(in the rows, 128 means zero)
Each row has two labels, one from each of two sets.
[129  88 101 128 101 114 140  81  91 136 109 135 122 134 133 161 171  91
 164 148  98 139 103 121 131 143 219 148 120 156 114 148 122 129 140 142
 134 130  93 120 156  83  75 153 116 138 128 111 112 120 133 116 122 137
 137  95 125 136 142 192 140 100 147 102 141 110 160  96  96 146 117 123
 106 130 129 129 124 132 137 177 164 170 140 165 136 125 121 154  92 128
 145 146 138 131 160 135 139 119 133 101 112  85 149 125 128  76 105 127
 127 129  81 148 125 116 157  99 126 137 124 130 141 124 179 139 119 130
  98 122 118 105 149 131  87 139 125  83 171 131 113 149 223  96 118 146
 111 142 152 125 105 108 121 143 170 151 112 166 126 133] -> <12> & (87)
[117 135 110 121 122 118 123 146 112  84 156 127 123 132 123 179 115 147
 133 117 148 118 134 179 114 133 132 133 141 155 123 146 121 119 172 127
 117 141 139 165 150 174 102 131 112 122 105 135 124 123 124 118 130 134
 101 138 142 146 139  84 143 129 113 116 137 108 185 139 119 119 151 146
 104 156 110 139 136 144 129 153 128 129 129 114 109 131 117 130 124 131
 114 117 105 108  90 122 120 122 144 139 113 111 100 109 142 140 155  98
 109 139 122 139 130 124 116 113 124 117  99 116 147 127 107 115 124 137
 139 151 168 112 111 122 121 130 105 125 130 147 144 147 139 119 124 174
 137 155 177 203 146 118 106 139 190 102 128 123 137 117] -> <12> & (90)
[132 119 132 143 124 126 165 134 118  81 119 110 116 130 152 171 117 116
 166 113 132 141  95 153 135 130 120 112 103 126 112 144 157 137 155 134
 135 138  92 171 163 142 130 176 123 117 117 104 106 103 121 112 140 136
 129 112 130 156 144 135 124 130 184  97 142 102 108 152 108 122 132 119
  95 138 123 133 127 122 137 171 112 120 109 141 106 127 119 141 126 117
 113 133 139 142  87 129 141 112 118 120  73 130  99 123 140 117 131 141
 120 116  93 181 134 127 107  86 131 156 111 105 146 139 109 116 115 135
 131 116 125 127 134 118 145 146  95 119 133 161 105 145 156  98 109 114
 122 137 120 162 141 106 134 120 171 136 145 150 156 127] -> <12> & (81)
[131 100 123 133  99 129 157 124 104 129 130 106 144 123 158 173 104 149
 161 212 138 114 112 115 136 135 116 138 139 132 136 161 137 116 153 131
 132 123  96  91 136 123 125 162 109 124 140 160 142 120 129 131 117 161
 154 139 131 150 134 135  99 110 164 113 110 146 139 140 160 128 120 117
 128 149 134 102 129 129 134 154 130 131  73 172 144 125 109 151 124 160
 120 154 145 127  80 113 140 120 134 126 124 152 117 127 109  96 118 131
 143 117 101 136 139  84 130  87 127 166 144 126 118 133 150 153  68 135
 103 124 109 161 115 118 149 167  93 128 133 144  90 143 214 142 129 130
 135 114 137 129 121 103 123 134 125 143  90 143 142 124] -> <12> & (87)
[130  80 134 140 116 127 169 130 124 151  81 146 123 134 157 143 120 143
 163 151 104 123  85 122 134 144 127 107 146 133 130 137  86 116 129 120
 121 133  94  98 147  95 112 158 103 108 126 124 106 123 119 110 140 113
 156  77 141 130 150 125 107 116 124 135 125 133 124 149  95 118 142 112
 147 126 118 138 145 128 138 141 119 130 132 152 139 141 111 152 133 134
 125 118 142 128 143 126 157 130 136 123 134 118 127 112 115 104 134 182
 128 127  96 129 124 114 148  81 118 159 147 135 119 120 128 137 125 147
 142 144 108 175 136 118  65 131 122  85 178 137 138 147 216 108 127 125
 133  98 133 138 109 127 112 136 119 158 108 148 123 133] -> <14> & (87)
[127 138 164 130 113 120 153 177 119 128  93 133 125 128 122 106 109 196
 125 133 149 127 116 134 124 130  97  79 121 125 242 123 114 106  99 130
 121 136 116 128 133 109 136 158 138 110 130 118 139 104 116 133 121 108
 122 155 135 120 128  96 130 158  92 165 112 146  92 128 141  76 150 114
 119 137 115 124 149 124 124 104 134 129 155  75 132 134 143 135 141 116
 117 109 125 154  90 116 107 137 130 128 168 134 110 118 139 181 129 155
 113 142 151 127 141 108 122 121 125 113 128 109 130 141 113  95 127 183
 162 139 107 134 124 129 118 120 152 119 162 113 175  66 112 114 127 119
 164 101 118 172 144 144 142 134  95 140 139 116 138 133] -> <14> & (89)
[125  90 119 137 119 120 165 115 106 150  87 132 132 125 186 134 147 152
 167 164 104 119   4 101 117 145 153 110 126 134 106 126 120 126 121 127
 128 126 114  60 126  60 115 135 123 100 113 144 115 119 118 139 150 143
 134  96 140 109 139 147 127 128 101 131 119 133 121 109 118 122 147 132
 134 105 134 118 139 108 132 117 131 132 111 149 146 139 145 144 132 153
 129 134 143 142 143 118 149 127 122 125 120 127 140 126  95  99 130 172
 159 131 121 131 111 112 153  86 111 152 122 132 127 122 140 125 139 147
 146 132 104 145 131 138 105 134 109  98 170 120 118 133 213 119 130 104
 133 101 143  94 119 133 133 122 106 172  84 148 129 152] -> <14> & (87)
[125 141 123 123  99 127 146 168 111 147  81 123 145 139 152 118 138 178
 142 147 118 112  96  88 130 142 136 107 136 138 143 119 124 123 141 127
 125 160 109  69 144  39 102 148 139 107 137 121  67 142 112 173 128 127
 155  84 133 122 132 133 135 156 121 140 113 126 116 113 132 119 134 143
 138 119 124 117 157 102 137 131 135 131 139 152 137 149 127 143 133 165
 148 136 157 137 107 156 121 111 133 138 143 112 155 132 107  97 106 191
 148 150 137 131 126 124 164  84 131 147 149 132 128 106 148 131 139 172
 127 145 103 155 135 122 121 125 126 109 240  95 144 115 160 120 142 128
 147 122 146  97 103 122 146 123 122 157 154 126 122 173] -> <14> & (87)
[148 118 140 133 152 132 112 107 118 140 149 114 118 130 150 144 135 104
 147 129 143 141 129 144 132 132 123 101 108 146 114 120 144 124 144 111
 118 133 131 159 116 179 130 125  99 147 124 157 122 132 136 131 117 140
 130 131 104 140 143 112 106  92 166 109 131 126  93 130 102 118 118  96
 116 118 133 181  92 135 127 114 127 116  91 128 116 131 115 124 129 133
 124 134 121 130  80 133 131 125 134 128  82 157 123 149 117 130  96  86
 124 132 138 142 100 107 118 133 120 156 226 131 142 143 103 128 109  91
 101 136 128 133 122 122 131 159 127 137  83 167 105 143 146 105 116 105
 109 108 104 147 162 126 144 106 114 144 116 150 165 101] -> <12> & (80)
[146 128 121 134 111 128 140  99 128 134 128 121 134 130 112 150 114 138
 174 135 148 110  80 121 127 129 134 149 129 113 137 147 141 118 168 141
 147 104 100  88 120 115 122 158 115 143 138 140 110 131 136 120 114 152
 180 114 130 144 133 168 107 106 171 121 113 140 132 117 157 159 127  88
 136 135 126 110 124 135 141 158 128 144  99 164 133 100 116 155 126 188
 120 161 197  18 115 107 149 120 122 118 124 158 115 126 108 107 100 140
 138 109  82 133 136  91 136  91 143 189 134 124 119 133 168 146 126 134
 106 115 127 119 150 119 138 167 129 139 137 141  92 149 225 171 100 120
 139 122 122 103 125 112 105 139  99 129  64 165 140 128] -> <12> & (87)
[116 117 134 127 137 110  96 175 104  76  91 126 121 135 117 197 117 139
 158 117 171 117 111 166 116 129 143 134 136 132  89 121 145 117 124 142
 133 151 113 159 133 157 129 157 126 115 113 110 157 105 122 128 161 119
  72 151 133 153 152 115 135 165 132 125 149 122 125 185 124  95 135 122
  66 152 115 108 154 138 134 135 168 103 144 103 125 126 112 111 120 109
 139 103 123 143  75 132 110 115 135 139  98  86 114 124 176  93 153 176
 116 150 114 144 135  72 118 134 121 105 119  62 130  90  88 120 116 178
 136 153 141 117  98 124 106 136 126 102 173 111 135 106  94  28 114 177
 145 126 147 181 145 127 140 133 220 143 173  88 133 164] -> <12> & (81)
[137 123 130 119 172 128 101 148  94  87 144 146 135 139 164 209 117 135
 141 114 155 120 138 152 122 111 136 140 138 134 130 126 145 121 143 145
 138 156 120 168 123 188 141 106 136 126 120 145  90 108 119 122 154 127
 110 133 117 149 147  92 138 132 157 108 196 119 141 164  90 122 157 134
  87 130 127 132 124 134 123 162 126 123 103 139 108 120 105 133 113 120
 112 116 124 118  82 141 125 129 147 153 102 129  93 100 138 129 152 103
 116 135 127 148 137 139 108 118 115 138 111 102 151 128  99 117 141 114
 148 169 157 124 120 127 112 143  60 131 127 179 118 143 108 131 114 191
 115 168 147 182 147 126 115 136 211 126 106 141 120 116] -> <12> & (90)
[125  89 125 132  75 138 177 128 124 168  85 154 132 105 177 141 135 166
 148 184 126 126  90  93 123 147 151  62 118 136 125 136 105 136 117 128
 132 121  96  60 110  39 134 121 147 109 151 122 101 144 140 103 124 127
 159  73 150 111 126 157 133 133 107 152 132 125 104  92 116 120 134 134
 147 114 118 120 144 120 140 143 138 129 153 165 155 141 120 153 119 176
 149 139 124 163 161 138 155 105 125  83 150 134 140 129  91  92  81 201
 132 159 122 114 116 125 171  92 129 136 168 145 144 106 157 121 139 152
 142 129 110 158 145 124  72 105 130  93 192 119 145 156 227 125 121 121
 142 102 149 106 112 128 138 124 112 150 133 149 128 164] -> <14> & (87)

Each row has two labels, one from each of two sets.
[149 136 168 137 115 136 135 144 141 122 145 112 138 116 140 112 138 135
 122 155 127 127 141  86 129 110 108 115 131 133 149 117 126  97 128 122
 131 141  95 165 177 202 105 119 127 148 129 147 173  94 156  61 121  99
 147 133 105  84 124  91 139 139 114 119 135 107 133 127 112 128 139 137
 103 110 120 127 141  99 131 121 121 120 137  94 120 138 112 155 128 117
 103 151 129 137 136 128 138 125 127 145 129 111 113  92 151  71 124 134
 134 130 136 109 128  92 123 131 154 130 156 106 136 127 143 129 111  93
 117 135 125 124 140  90 114 106 136 125 128 113 140 129 114 131 121 189
 142 163 108 137 134  58 108 151 109 131 124 131 160 146] -> DS & R
[121 123 107 113 114  74 131 144 104 131 125 114 141 179 140  87 126 130
 141 143 128 122 133 134 124 108 138  91 136 144 154 135 145 122 118 159
 117 130 139 143 112 235  99 121 122 161 112 115 205 141  78  64 142  94
  95 129 169 166  98  98  98 142 132  94 129 139 119 108  98 109 135  96
 118 144 125 132 166 121 144 128 194 125 119 140 120 157 124 133 162 129
 103 114 125 151  97 126 115 133 151 146 130 129 119 109 143  86 104 136
 112 138 138  92 137 102 129 128 120 141 102 129  74 110 119 116 129 145
 135 152 122 120 112 129 127 110 152 130 142  79 158 125 143 118 107  88
 121 139 100 129 122  55  83 148 117 130 143 154 147 106] -> DS & Y
[163 133 145 142 133 126 146 134 161 105 115 117 135  77 124 103 127 109
 132 173 132 129 157 131 168  96 139 118 135 122 147 116 123 120 128 158
 126 161  97 143 151 123 114 135 134 139 122 100 173 100 143 112 133 155
 170 118  87 160 141 101 114 131 103 137 120 130 114 121 114 125 130 164
 129 145 125 121 149 118  96 120 128 133 136 123  94 126 120 159 115  97
 128 141  92 122 149 160 136 126 135 140 151 135  90  78 141  97  71 165
 137 113 111 102 150  75 140 150 155 126 129 122 195 166 116  97 102 107
 133 117 113 121  95 130 100 101 140  83  73 116 149 128 113 137 139 117
 120 135 109 117 128 100  91 127 100 115 127 104 177 151] -> DS & R
[141 137  94 111 125 153 124 119 143 119 135 110 137  54 119  92 171 136
 137  74 139 143 141 164 144 110 101 122 132 139 132 138 121 111 125 160
 111 150 101 150 105 135  96 132 129 185 119 121 203 146 133  48 132 149
 133 121 110 159 203  97 103 137 123 109 118 131 185 114 122  96 120 184
 142 111 136 119 143 121 140 143 121 138 133  96  78 159 142 133 151  97
 140 137 111 154 131 157 111 133 155 130 159 155 112  69 129  57 105 152
 141 129 129 111 123  95 128 144 155 140 142 118 166 173 126 121 111 120
 172 137 136 132  98 161 129 115 149 149  52 134 139 126 117 112 132  91
 121 110 121 124 108 123  44 128 123 125 132 130 129 141] -> LJ & R
[ 99 152  92 110 145 110 105 127 100 140 141 119 104 142 160 114 145 121
 128 113 134 128 133 143 130 137 153 101 134 140 118 127 144 111 140 156
 113 128 132 129  51 164 110 116 119 154 122 138 221 220 100 138 124 112
 105 115 143 113 227 163  58 164 124 106 123 139 220 117 114  97 117 106
 151 134 121 139 143 121 103 126 173 155 105 179 123 156 127 131 177  90
 157 136  94 160  90 115  94 120 150 142 135 162 120  75 140 122 164 121
 115 144 131  93 121 122 120 121 118 145 102 149  58 104 150 129 183 164
 144 151 195 135 116 140 118 109 155 116  80 118 131 122 127 123 120  60
 129  64 122 138  55  80 136 136 133 106 122 138 101 133] -> Sn & Y
